(in the rows, 128 means zero)
Each row is followed by its class.
[140  96 181 133 194 131  91 108 185 119 100 128 157 108 149 125  74 145
 136 126 126 122 111 166 164 160 108  67  96 104 122 111 150  25 199 129
 229 130 129 131  87  49 142] -> Mimo
[169 141 145 141 102 142 155 143 117 163 137 119  33 122 147 116 135 103
 130 151  90 174 144 140 166 145 145 113 138 121 158  97 154 197 100  45
 141 121 129  89 147  86 115] -> Lativ
[138 143 117 143 163 160 110 134 128 111  97 139 117 114 111 105 120 124
 139 147 104 105 126 163 137 153  89 122 123 159 104 134 149  68 154 146
 177 148 113 128 105 116 120] -> zud
[135 112 126 107  97 123 138 170 152 138 167 135 130  82 113 140 173 116
 104 109 126 146 161 170 138 133 115 172 138 137 166 106  96 140 122  94
 180 118 118 123 117  56 145] -> Sigo
[159 109 171 132  66 132 205 183 113 160 172 133  79 114 121 118 174 118
 101 135 149 175 110 157  79 160 172  83 133 108 165  44 154 128 115 120
 164 138  96 105 115  79  54] -> zud
[152 132 129 116 154 152 110 136 161 130 121 130  87 131 179 107 120 117
 149 123 103 146 146 143 199 141 139  81 134 121 144 102 150 134 121  95
 199  98 118 104 145  91 137] -> Mimo
[148 110 122 104  64 104 194 209 150 158 220 127  92  90 105 153 203  71
 107  86 117 173 176 158  73 123 139 176 164 139 188  75 123 188  89  45
 144 127  75  94 116  75 102] -> zud
[146 125 150 128 167 148 109 115 161 132 134 107  74 125 148 103 122 114
 145 152 103 132 136 163 192 139 133 105 137 118 130  92 135 142 150  99
 181 114 143  97 125  78 165] -> Dibo
[143 104 124 103 143 120 110 161 182 115 137 152 149 102 114 150 136 118
 110  83 108 120 163 165 126 109 103 171 122 133 136 121 112 102 149  99
 200 127 108 122 117  60 172] -> kuz
[150 146 145 142 112 125 160 166 129 166 149 122  68 117 153 126 164  98
 121 110 122 166 154 159 144 143 163 106 149 122 155  92 151 204 133  81
 141 117 100  87 137  90 117] -> rel
[165 143 161 148  92 132 157 166 121 169 145 121  33 129 147 112 151 108
 120 124 125 154 143 167 146 144 142  89 129 127 146  80 149 188 121  87
 131 130 107 110 136  89 110] -> rel
[153 108 186 137  94 124 182 179 127 155 142 141  89  95 119 123 166 135
  90 130 162 160 109 165  93 163 150 108 126  90 153  53 152  99 171 129
 169 144 122 119  95  58  90] -> Sigo
[162 112 167 114  61 144 176 182 117 161 130 150  93 115 131 124 148 142
  91 125 144 179 103 145  87 153 177  67 139 113 151  69 154 125 154 130
 169 142 105 107 112  78  52] -> vomu
[136  90 177 143 179 133 107 116 179 104  98 151 154 112 145 123  89 146
 150 125 103 127 115 172 159 137 128  88 106  97 104 121 145  23 198 153
 237 134 137 153  81  63 160] -> Dibo
[154 101 195 132 141 146 128 152 168 153 118 145 129 127 134 117 116 150
 112 119 134 135 107 181 150 162 112  87 118 122 129  82 153  55 190 131
 213 141 128 133  81  47 114] -> vomu
[136 146 128 135  79 181 160 178  84 118  99 147  77 118 105  78 137 137
 128 161  99 155 146 129  96 143 144 106 144 148 127 112 150 123 115 124
 135 169 107  93 122 146  89] -> Dibo
[147 129 138 116 167 133 114 127 158 147 135 122  87 130 159 123 131 113
 140 127 115 137 140 164 178 135 125 113 133 123 132 110 136 141 148 107
 181 108 140 109 131  93 141] -> vomu
[153 148 139 125 140 143 124 132 131 148 136 127  58 125 156 117 122 110
 147 142  88 132 142 146 178 123 131 107 132 110 126 127 143 163 114  95
 172  86 119 104 160  91 127] -> kuz
[156 119 121 104  20 103 212 225 119 171 213 139  87 106 106 142 210  87
  92  69 130 187 163 122  58 142 162 158 164 142 204  88 127 191  68  53
 109 140  76  92 123 108  80] -> Mimo
[144  95 130 107 102 100 131 165 176 144 165 123 136  97 108 137 166 105
 102  99 125 141 158 148 134 124 108 178 128 151 173 110  98  99 115  96
 186 135 132 139 100  54 146] -> Mimo
[151 136 140 133 123 132 150 131 136 149 138 128  63 125 157 117 145  90
 133 149 109 156 139 152 144 127 134 102 132 108 134 117 168 178 118  86
 152  97 123 103 136  97 145] -> nelo
[158 164 157 134  50 127 201 197  77 179 171 119  28 123 130 120 194  86
 113 152 125 179 148 137  92 128 185 122 155 117 161  80 146 218  98  86
  87 139 103  85 137 119  82] -> Sigo
[141 138 130 159 204 161  58 129 151 112  65 142 118 132 101  85  93 146
 140 128  89  82 130 189 169 150  63 142  96 156  97 145 126  24 181 150
 207 151 138 143 106 102 155] -> kuz
[156 149 118 144  95 172 151 165 114 131  94 162  79 122 117  71 139 126
 125 145  89 145 142 143  98 149 115 101 127 152 117 154 170 102 100 111
 150 155  96 106 120 129  97] -> nelo
[151 129 150 153 184 151  93 119 179 126  93 134  94 138 169 105 119 129
 147 138  83 113 135 171 218 143 125  82 123 113 111 130 154 117 151 107
 188 106 136 112 116  68 189] -> nelo
[142 135 117 148 156 179 109 133 119 110  80 133  99 116 105  78  97 137
 142 157 102 114 131 175 122 153  81 124 111 153 127 122 145  41 131 134
 187 157 131 130 113 114  96] -> zud
[128  94 121 112 161 104 100 146 183 129 144 136 167  96 102 149 131 110
  97  91 112 116 152 144 148 117 100 180 120 146 138 141 107 102 147 114
 199 120 132 136  99  66 171] -> Mimo
[150 153 118 136 101 188 153 166 104 124  96 160 102 113 120  65 144 142
 114 152  99 153 146 146 113 146 130 110 135 149 117 135 166 103  99 126
 155 150 100 110 119 126 123] -> nelo
[146 121 149 126 166 133 105 127 159 138 124 113  95 130 157 115 123 110
 141 136 108 125 147 149 196 129 137  99 118 117 133 102 141 130 150  91
 184 104 138 108 126  93 157] -> Mimo
[134 135 124 132 152 190  95 147 145  97  65 159 145 107 118  70 119 164
 127 137 107 110 150 167 160 131 111 101 114 153 106 120 131  38 166 151
 203 167 130 124 116 125 128] -> Sol
[151 154  99 137 113 165 143 156 107 124 101 132  75 105 104  93 135 118
 136 146  93 140 159 158  88 129 123 133 133 165 139 117 144 113 103 106
 142 172  94 111 136 139  81] -> zud
[153 127 142 140 181 146 108 113 168 129 126 112  83 128 161 117 107 113
 145 147  97 119 138 169 197 141 128 103 128 112 126 101 144 137 146 102
 170 106 134 116 129  69 150] -> zud
[138 107 124  87 122 117 118 162 173 144 157 139 159 105 107 159 145 106
 104  90 123 136 152 159 110 112  94 186 144 153 149 124 109 122 151  96
 185 120 120 127  94  60 153] -> vomu
[127  87 195 147 175 137  94 118 155 123  98 145 187 109 137 129  93 151
 124 128 138 113  97 188 175 156  97  87  89 102 123 116 136  24 215 141
 235 128 166 135  76  32 144] -> Sol
[135 117 152 103  62 107 168 191 148 165 194 133 118 100 112 148 190  87
  84  90 138 168 158 158  90 137 121 143 145 145 160 114 124 181 116  64
 157 107  95  89  99  44 149] -> nelo
[137 100 125 108 110 101 113 161 186 127 151 139 133 100 106 152 153 101
 116  91 118 136 149 151 101 124 108 163 144 152 147 115 107 117 160 102
 176 137 116 120  86  53 160] -> Dibo
[138 136 121 140 166 153  90 144 132 115  80 135 132 100 100  93 110 143
 134 132  95 112 146 151 166 148 104 134 115 163 104 141 132  58 149 139
 194 153 132 129 101 114 148] -> Lativ
[147 144 106 127 127 172 104 152 126  99  69 137  87 104 109  65 112 147
 141 156  95 116 163 146 122 123 103 124 113 148 118 125 128  51 112 138
 182 158 117 134 140 127 100] -> kuz
[130 107 140 115 105 113 146 175 142 149 173 142 140  93 101 158 170 106
  98  95 114 154 154 149 143 133 119 172 134 146 137 128 118 156 132  80
 176 104 113 110 102  69 164] -> Lativ
[146 119 151 105  47 111 168 208 153 161 188 137 121  90 113 137 195  97
  87  86 141 168 172 173  95 125 143 149 143 151 176  84 105 164 123  78
 162 136 105 103 107  42 125] -> Sol
[138 102 122 117 120 112 117 156 175 124 145 136 140 101 109 155 142 114
 117 108 106 132 152 147 158 122  99 170 127 143 139 124 102 113 136  96
 190 115 135 134  98  59 170] -> Lativ
[138 136 111 131 129 173 125 146 109 113 108 145 111  97 110  92 134 133
 124 154 102 130 145 156 127 153 113 118 122 156 122 132 146  90 127 127
 181 153 108 100 122 116  91] -> zud
[142 138 142 142 144 128 131 119 154 140 129 116  64 119 163 114 141 106
 139 149 114 140 139 160 172 130 108 107 130 118 126 125 155 142 119  99
 162 109 137 118 130  84 158] -> nelo
[138 135 149 137 192 132 105 126 150 135 146 117 100 118 153 136 124  97
 149 136  89 121 142 168 209 139 110 120 140 133 114 121 147 146 143  95
 183 114 124 105 121  78 170] -> zud
[162  98 179 115 129 139 112 165 182 138  89 141 127 121 129 115 116 157
 129 126 126 140 116 174 130 142 126  92 120 119 137  62 133  40 198 133
 221 159 117 136  82  48 104] -> vomu
[156 100 196 145 118 132 155 160 143 145 129 158 132 125 135 147 137 138
 107 113 136 149  94 183 125 167 152  74 115 109 130  69 163  92 197 135
 192 142 102 118  87  51 115] -> zud
[137 109 135 103 120 117 123 171 173 145 149 147 136 112 116 143 145 108
 102  82 120 145 158 143 114 133 112 155 131 141 161 121 120 124 129  94
 187 114 107 112 112  65 146] -> Mimo
[157 107 187 151  86 150 171 155 124 151 122 132 109 111 122  99 121 146
  97 146 147 156 101 167 105 152 155  70 115 102 163  55 147  85 149 118
 177 161 140 118 107  57  58] -> Sol
[161  99 174 154 127 130 121 136 147 146 100 134  95 100 121 121 113 147
 130 129 124 130  98 190 117 159  99  91  98 113 156  85 142  42 169 105
 220 138 124 135 105  28  88] -> kuz
[137 118 155 142 207 139  70  86 184 123  97 135 123 131 163 126  71 134
 159 143  89 107 130 158 246 128  88 105 106 122  78 138 147  94 187 103
 215  86 158 142 112  79 196] -> Lativ
[134  91 130 109 127 103 120 154 179 136 167 144 159  95 115 149 149 122
  99  83 121 133 151 142 144 132 107 163 127 145 143 131 110 111 137  90
 181 124 121 125  98  66 162] -> Mimo
[154 156 159 141 113 143 164 167 112 169 155 124  53 122 149 112 152 103
 130 128 115 156 144 165 152 146 162  96 146 122 142  87 155 194 116  92
 130 114 103  99 143 106 118] -> Sigo
[139 138 120 143 129 185 133 145 118 114  79 141 101 119 108  65 110 140
 132 140  99 139 144 160 120 141 116 121 127 165 124 127 151  68 122 152
 172 176 120 125 126 135 105] -> Dibo
[132 148 122 137 141 162 108 167 116 116  80 141 116  99  99  91 126 138
 114 134  99 117 154 142 146 142 118 127 132 148 112 145 126  95 151 146
 177 151 119 121 112 120 127] -> rel
[150 107 187 146 132 139 147 148 139 139 104 125 110 103 133 107 108 149
 119 138 146 146 112 186 126 154 125 105 109  94 147  67 143  54 175 130
 195 144 140 150  96  46 102] -> Sigo
[136 109 127 105  86 102 163 186 156 149 179 131 137  81 107 151 181  98
  90  81 134 156 165 147 100 130 132 163 150 138 159 116 106 170 138  72
 162 112  95 105 102  55 131] -> rel
[134  98 180 153 144 131 131 146 148 135 101 147 138  98 132 128 119 149
 113 132 130 149 115 156 152 157 139  87 110 101 127  94 155  53 190 140
 216 123 145 132  82  53 127] -> Lativ
[148 103 135 115  96 111 150 193 162 152 177 143 113  94 108 140 173 107
  94  74 112 148 165 169 109 123 137 161 131 135 154 116 117 141 121  89
 178 117  94 105 121  52 126] -> kuz
[140 142 107 128 130 159 114 164 117 128  84 141  91 113  97  88 137 114
 142 125  89 142 144 157 108 139 111 138 137 174 135 133 133  89 150 129
 178 162 112 106 113 127 109] -> Dibo
[151  95 190 129 127 125 140 153 157 138 119 144 133 117 142 137 118 140
 111 115 142 146 109 154 126 149 141  73 103 100 133  93 159  54 195 137
 185 136 123 124  82  62 123] -> Mimo
[136  99 100 102 142 115 126 155 181 113 170 127 157  86 107 133 163 108
 106  95 112 136 169 165 136 116 133 182 133 131 152 116  87 127 113 105
 205 108 111 119 131  68 164] -> kuz
[145 120 102 111  67  97 179 203 147 157 179 129 116  74 106 138 184  95
 114  81 115 168 187 148  93 107 143 175 161 158 173  99 106 180  95  68
 141 141  82 112 118  90 113] -> rel
[138 148 131 159 119 186 140 173 109 127  77 168 103 128 108  80 121 154
 122 150 109 136 136 156 124 150 101  85 116 167 100 123 153  86 137 163
 150 161  95 122 113 141 103] -> rel
[136 136 125 123 181 181  60 131 163 107  50 153 129 129 109  92  80 153
 134 148  89  94 144 164 163 135  78 116 113 161  97 144 129  47 176 161
 208 156 138 130 111 115 140] -> vomu
[146 169 117 131  80 166 157 188  72 140  91 144  70  95 103  83 156 121
 112 151 119 155 156 144  83 145 132 139 137 156 141 119 150 126 121 134
 127 170 104 113 132 136  72] -> Sigo
[137 128 106 141 199 180  79 126 158  97  69 136 129 110 110  53  89 149
 138 138  92  93 153 167 172 141  92 117 108 154 107 137 131  23 132 158
 223 143 133 135 135 116 127] -> kuz
[134 100 148 111 144 114 107 154 182 130 159 150 159 112 123 151 137 125
 101  83 134 122 143 168 162 142  93 142 110 151 118 121 122 104 166 122
 189 121 115 128  93  68 193] -> Mimo
[137  92 109 110 156 115 115 144 191 121 156 132 150  95 104 141 126 116
 120  97 105 112 151 163 137 112  94 172 127 136 138 122 101 107 123  95
 199 105 114 123 121  60 158] -> kuz
[140 106 126 103 107 126 136 175 190 126 143 145 146 101 118 132 158 114
 102  80 114 133 164 163 118 115 121 156 140 133 141 132 124 106 135 104
 188 113 108 121  96  57 169] -> nelo
[126 129 137 127 215 132  78 111 180 114 106 117 131 119 163 125 120 115
 147 137 113 105 144 163 227 120 127 114 130 120  99 117 124 121 177 131
 201  97 145 125 126  84 193] -> Sigo
[143 141 154 150 122 134 159 164 118 162 154 130  57 134 148 122 148 107
 138 126 107 158 153 165 145 135 137 118 133 116 142 102 157 183 112  92
 123 112 105  88 152 110 122] -> kuz
[130 123 160 140 227 122  67 103 179 125 109 132 142 141 167 141  92 121
 151 106 100 103 132 165 234 133 100 108 109 133  91 149 143  97 184 120
 200 109 141 132 111  92 211] -> Mimo
[138 148 112 146 161 166  91 142 137 112  71 157 133 105 107  86 115 134
 128 135 101 104 144 162 129 137 109 111 116 160 116 140 139  59 164 151
 191 172 129 116 114 123 115] -> Sol
[154 156 107 152  94 176 161 172 101 136 108 153  67 119 104  82 148 126
 115 135 103 144 143 146  77 158 132 121 141 160 141 118 165 114  99 125
 127 170  90 108 131 138  56] -> zud
[137 135 153 153 172 143 120 120 148 139 135 117  94 122 164 117 113 114
 148 148 102 132 130 173 199 131 121  91 130 114 130 105 139 144 144  78
 187 109 146 104 130  74 136] -> Sol
[154 145 124 129 113 119 156 146 123 165 154 112  58 115 147 121 153  88
 136 129 110 157 152 144 133 116 156 130 147 124 150 105 151 195 106  80
 134 106 107  93 160 102 101] -> kuz
[141 109 158 115  98 110 135 179 171 143 177 140 124 110 118 150 161 111
  95  92 125 151 162 154 122 147 115 149 125 137 155 109 117 141 132  85
 159 136  98 109 101  59 156] -> Mimo
[158 100 199 132  95 139 163 176 132 158 113 145 111 119 128 124 129 151
 100 117 143 162 108 154 108 152 164  68 114 107 152  59 164  89 164 121
 171 150 107 108  99  70  99] -> Mimo
[136 108 178 147 120 143 144 143 145 118 114 138 156  91 139 119 121 148
 118 146 137 140 111 157 129 143 153  70 121  86 142  85 145  54 177 134
 207 138 135 131  90  51  92] -> Sol
[157 104 179 126  91 120 160 148 137 151 136 121  93  99 134 117 130 137
 105 130 160 165 116 156  95 159 149  81 105  97 164  67 150  86 155 115
 175 140 121 122 106  62  82] -> Mimo
[135 133 111 138 135 169 114 139 113 117  64 136  97 107  99  77 104 138
 134 156 102 140 139 122 109 138 108 125 120 147 115 144 151  74 108 128
 163 137 127 124 130 137  94] -> Lativ
[140 145 110 142 137 151 127 162 111 131 105 152 109 102 105  89 129 129
 127 121 100 128 146 141 118 157 110 126 131 151 115 161 144 101 141 126
 154 151 108 104 112 137 101] -> rel
[163 103 169 128  69 150 190 183 129 158 126 145  80 117 130 103 160 124
 104 122 130 182 107 159  80 153 157  63 132  99 166  78 169 102 137  94
 180 123 102  94 105  69  71] -> nelo
[155 114 188 133  73 133 180 181 121 156 148 139  77 110 122 113 138 137
 101 138 140 171 114 158  83 146 154  82 123  94 146  63 147 106 142 110
 182 127 108 109 115  60  69] -> kuz
